Here is a tiny trained network, its code and every weight. The questions are about switching its units off for an input and a class, where a switched-off unit gives its printed mean instead of its output.

import numpy as np


def w(rows, s, z=0):
    codes = np.array(rows[::2]) - 128.0
    scale = np.full(codes.shape[1], s)
    scale[-1] = z or s
    return codes * scale


def f(y):
    return y / 2 * (1 + np.tanh(0.7978845608 * (y + 0.044715 * y**3)))


def log_softmax(a):
    a = a - a.max(-1, keepdims=True)
    return a - np.log(np.exp(a).sum(-1, keepdims=True))


def net(x, mask):
    res = np.array(x, float).reshape(1, 5) / 4 @ E
    y = f(res @ A[0][:, :-1].T + A[0][:, -1])
    res = res + np.where(mask, y, B[0][:, -1]) @ B[0][:, :-1]
    return log_softmax(res[-1] @ U[:, :-1].T + U[:, -1])


A, B = {}, {}
E = w([
[213,148,90,172,114,229,140],'x0',
[147,93,176,203,82,85,209],'x1',
[168,2,194,67,104,139,92],'x2',
[126,134,132,125,124,130,126],'x3',
[222,183,169,70,144,62,145],'x4',
],0.0089)
A[0] = w([
[206,110,127,103,151,62,142,104],'N1',
[186,135,125,180,96,177,137,93],'N2',
[150,133,167,161,70,84,207,155],'N3',
[136,43,179,113,107,108,80,56],'N4',
[128,146,126,94,214,142,67,27],'N5',
[51,10,80,194,44,175,92,216],'N6',
[137,121,98,128,158,120,59,9],'N7',
[184,162,176,108,169,109,110,50],'N8',
[128,92,144,199,83,111,173,56],'N9',
[175,165,195,99,148,139,169,155],'N10',
[127,86,158,112,133,147,115,93],'N11',
[128,104,168,153,91,111,199,3],'N12',
[83,184,85,163,150,110,153,32],'N13',
[62,129,143,148,160,51,130,83],'N14',
[186,96,180,108,96,152,95,43],'N15',
[130,191,101,156,167,83,179,32],'N16',
[72,116,208,117,120,76,93,72],'N17',
],0.012,0.0052)
B[0] = w([
[70,155,124,103,123,129,159,184],'N1',
[195,117,81,114,209,198,181,164],'N2',
[110,110,99,92,107,134,48,198],'N3',
[135,154,167,183,194,117,93,193],'N4',
[121,79,103,119,81,208,44,152],'N5',
[84,169,136,79,137,96,175,247],'N6',
[120,99,138,165,75,245,99,130],'N7',
[56,133,136,91,131,169,168,164],'N8',
[102,101,128,87,121,160,43,169],'N9',
[75,120,133,98,118,125,181,180],'N10',
[146,135,133,196,159,130,121,152],'N11',
[117,111,120,111,83,200,62,158],'N12',
[120,120,170,183,181,113,99,162],'N13',
[224,69,106,95,197,220,182,177],'N14',
[138,173,180,165,192,116,121,172],'N15',
[84,131,175,165,203,144,97,163],'N16',
[148,73,79,127,173,182,177,182],'N17',
],0.011,0.014)
U = w([
[228,95,65,102,199,183,177,88],'0',
[115,150,208,221,194,124,79,93],'1',
[106,112,91,86,93,168,4,100],'2',
[149,139,101,99,161,102,114,252],'3',
[54,153,128,88,134,133,186,83],'4',
[177,130,79,111,100,27,149,185],'5',
[215,130,104,167,54,61,137,95],'6',
],0.012,0.019)

Each question gives the input, the list of numbers given to net, and the class t.
The units are the neurons (one row each of A and B). Each row of codes is followed by its name. A weight is (code - 128) times the scale printed after its matrix; where a second scale follows, it is the last column's (A, B and U).
mask holds one flag per neuron, in row order. A switched-off neuron (its flag False) gives its mean, the last column of its row in B, instead of its output. The means were averaged over made-up inputs and are rounded, as every weight is.
A unit's drop is (log p(t) with every unit on - log p(t) with that unit switched off) / (log p(t) with every unit on - log p(t) with every unit switched off).
The circuit of an input: a set's keep is (log p(t) with only the set's units on - log p(t) with every unit switched off) / (log p(t) with every unit on - log p(t) with every unit switched off). Starting from the 12 units with the biggest drops (on a tie, the unit counted first), units are removed one at a time, each time the one whose removal leaves the highest keep (on an exact tie, the one counted first), for as long as the keep stays at least 0.8.
units of the circuit, in order: the units of the circuit, biggest drop first
unit that matters most: the unit with the biggest drop
k most important neurons: the k neurons with the biggest drops, biggest first
drop when u is switched off: that unit's drop, to one decimal
input [-1,-3,1,6,-7], class 4: units of the circuit, in order -> N6
input [-6,0,-2,1,7], class 4: units of the circuit, in order -> N1, N8
input [-3,-6,7,6,-6], class 1: 2 most important neurons -> N4, N11
input [-8,4,-1,8,7], class 0: 2 most important neurons -> N14, N17
input [-3,8,7,0,-4], class 2: 3 most important neurons -> N9, N12, N3
input [-5,-5,3,1,-1], class 0: units of the circuit, in order -> N17, N3
input [-2,-7,7,5,-3], class 1: units of the circuit, in order -> N4, N11
input [-4,-3,1,3,1], class 0: units of the circuit, in order -> N6, N3, N17
input [1,8,6,-4,-7], class 2: 3 most important neurons -> N9, N12, N3
input [5,-1,-6,2,-4], class 1: 4 most important neurons -> N13, N14, N17, N16
input [-5,1,7,-3,8], class 4: 3 most important neurons -> N1, N8, N10
input [-5,6,6,1,1], class 1: 3 most important neurons -> N4, N15, N11
input [6,1,2,-1,-7], class 4: 3 most important neurons -> N6, N14, N17
input [2,-8,-2,4,6], class 2: units of the circuit, in order -> N5
input [-6,-5,2,6,-7], class 4: 3 most important neurons -> N6, N2, N3
input [-8,-2,5,4,-3], class 0: 2 most important neurons -> N17, N14
input [2,8,-3,0,7], class 2: units of the circuit, in order -> N3, N12
input [-7,-6,2,-3,-4], class 0: units of the circuit, in order -> N14, N17
input [2,-5,0,6,-7], class 4: 2 most important neurons -> N6, N3
input [-5,-3,-5,-6,7], class 4: unit that matters most -> N8
input [-2,-8,3,-6,7], class 2: 2 most important neurons -> N5, N6
input [0,-4,-7,-7,5], class 1: 2 most important neurons -> N16, N13
input [5,0,-8,-3,5], class 1: 2 most important neurons -> N16, N13
input [3,7,4,-3,-1], class 2: drop when N9 is switched off -> 0.2
input [0,0,2,-6,7], class 4: drop when N8 is switched off -> 0.1
input [0,-2,-8,-4,4], class 1: drop when N2 is switched off -> 0.0
input [6,7,3,-6,-5], class 2: drop when N17 is switched off -> 0.2
